Below are the code and all the weights of a small trained network. Each question names an input and a class and asks about switching units off, where a switched-off unit gives its printed mean instead of its output.

import numpy as np


def w(rows, s, z=0):
    codes = np.array(rows[::2]) - 128.0
    scale = np.full(codes.shape[1], s)
    scale[-1] = z or s
    return codes * scale


def f(y):
    return y / 2 * (1 + np.tanh(0.7978845608 * (y + 0.044715 * y**3)))


def log_softmax(a):
    a = a - a.max(-1, keepdims=True)
    return a - np.log(np.exp(a).sum(-1, keepdims=True))


def net(x, mask):
    res = np.array(x, float).reshape(1, 3) / 4 @ E
    y = f(res @ A[0][:, :-1].T + A[0][:, -1])
    res = res + np.where(mask, y, B[0][:, -1]) @ B[0][:, :-1]
    return log_softmax(res[-1] @ U[:, :-1].T + U[:, -1])


A, B = {}, {}
E = w([
[104,98,61,91,27,164,181],'x0',
[111,77,110,149,36,10,102],'x1',
[225,125,150,188,110,125,184],'x2',
],0.012)
A[0] = w([
[149,134,183,206,178,96,22,107],'n0',
[41,135,129,152,45,36,31,123],'n1',
[129,150,167,145,67,46,57,86],'n2',
[125,188,138,66,156,199,168,120],'n3',
[115,117,161,169,241,84,68,77],'n4',
[255,139,122,211,112,126,236,57],'n5',
[149,162,137,118,128,227,93,90],'n6',
[132,161,217,105,198,52,95,168],'n7',
[39,147,101,50,131,147,38,109],'n8',
[85,159,72,74,131,84,32,130],'n9',
[121,79,34,58,110,165,171,92],'n10',
[96,74,76,170,80,217,157,107],'n11',
[107,229,71,62,48,145,185,106],'n12',
[204,130,83,241,125,128,203,95],'n13',
[22,142,45,88,188,102,69,92],'n14',
[88,107,77,125,75,167,192,91],'n15',
[142,140,134,178,56,20,140,109],'n16',
[150,194,134,27,189,158,195,95],'n17',
[110,78,125,107,106,23,133,115],'n18',
[102,81,95,134,39,190,242,105],'n19',
[222,130,215,191,61,94,235,124],'n20',
[122,174,204,74,178,169,201,116],'n21',
[130,97,23,123,88,172,146,253],'n22',
[121,152,111,88,192,196,182,144],'n23',
],0.008,0.013)
B[0] = w([
[140,163,221,88,141,41,89,184],'n0',
[108,150,87,188,92,146,165,211],'n1',
[82,174,138,120,67,118,239,162],'n2',
[50,157,94,223,71,127,164,172],'n3',
[113,127,171,74,147,55,149,174],'n4',
[107,58,140,114,159,139,181,177],'n5',
[31,120,131,166,84,91,228,148],'n6',
[160,167,144,79,134,105,64,209],'n7',
[130,1,154,111,200,217,135,189],'n8',
[132,65,120,165,141,173,138,182],'n9',
[130,113,198,73,145,65,158,168],'n10',
[137,150,146,97,149,67,186,165],'n11',
[136,150,178,83,149,72,144,171],'n12',
[104,36,153,111,183,194,145,170],'n13',
[138,4,155,128,197,161,155,181],'n14',
[136,137,182,86,188,83,208,164],'n15',
[60,152,66,189,82,127,185,186],'n16',
[46,155,150,193,114,121,196,162],'n17',
[78,159,68,186,75,107,190,177],'n18',
[132,150,203,74,120,65,143,196],'n19',
[131,43,129,109,163,221,107,203],'n20',
[85,170,130,150,94,122,145,168],'n21',
[227,174,110,116,101,109,25,253],'n22',
[97,181,97,197,63,155,143,183],'n23',
],0.0091,0.014)
U = w([
[78,170,86,228,100,146,184,91],'0',
[140,151,197,69,152,47,130,60],'1',
[122,8,123,141,171,230,145,79],'2',
[195,185,71,162,119,165,17,254],'3',
],0.012,0.0096)

Each question gives the input, the list of numbers given to net, and the class t.
The units are the neurons (one row each of A and B). Each row of codes is followed by its name. A weight is (code - 128) times the scale printed after its matrix; where a second scale follows, it is the last column's (A, B and U).
mask holds one flag per neuron, in row order. A switched-off neuron (its flag False) gives its mean, the last column of its row in B, instead of its output. The means were averaged over made-up inputs and are rounded, as every weight is.
A unit's drop is (log p(t) with every unit on - log p(t) with that unit switched off) / (log p(t) with every unit on - log p(t) with every unit switched off).
The circuit of an input: a set's keep is (log p(t) with only the set's units on - log p(t) with every unit switched off) / (log p(t) with every unit on - log p(t) with every unit switched off). Starting from the 12 units with the biggest drops (on a tie, the unit counted first), units are removed one at a time, each time the one whose removal leaves the highest keep (on an exact tie, the one counted first), for as long as the keep stays at least 0.8.
units of the circuit, in order: the units of the circuit, biggest drop first
top k neurons: the k neurons with the biggest drops, biggest first
drop of u: that unit's drop, to one decimal
input [5,-4,3], class 1: units of the circuit, in order => n19
input [-5,7,7], class 0: top 4 neurons => n16, n2, n18, n8
input [3,2,4], class 2: top 3 neurons => n20, n7, n0
input [4,4,-5], class 2: top 3 neurons => n8, n14, n9
input [5,4,7], class 2: top 2 neurons => n20, n13
input [-4,7,-7], class 0: top 3 neurons => n1, n18, n2
input [-2,-4,4], class 0: top 4 neurons => n8, n14, n23, n21
input [-3,8,-7], class 0: top 2 neurons => n1, n18
input [-4,-3,-5], class 2: top 2 neurons => n8, n22
input [6,4,-8], class 2: top 3 neurons => n8, n14, n9
input [-2,-1,-4], class 2: top 2 neurons => n22, n8
input [-4,4,-1], class 0: top 2 neurons => n22, n1
input [-2,8,7], class 0: top 2 neurons => n16, n18
input [6,-5,5], class 1: units of the circuit, in order => n19
input [-7,7,4], class 0: top 3 neurons => n16, n18, n1
input [-5,-8,1], class 0: drop of n10 => 0.0
input [8,-6,3], class 1: drop of n19 => 0.2
input [1,2,-3], class 3: drop of n20 => 0.2
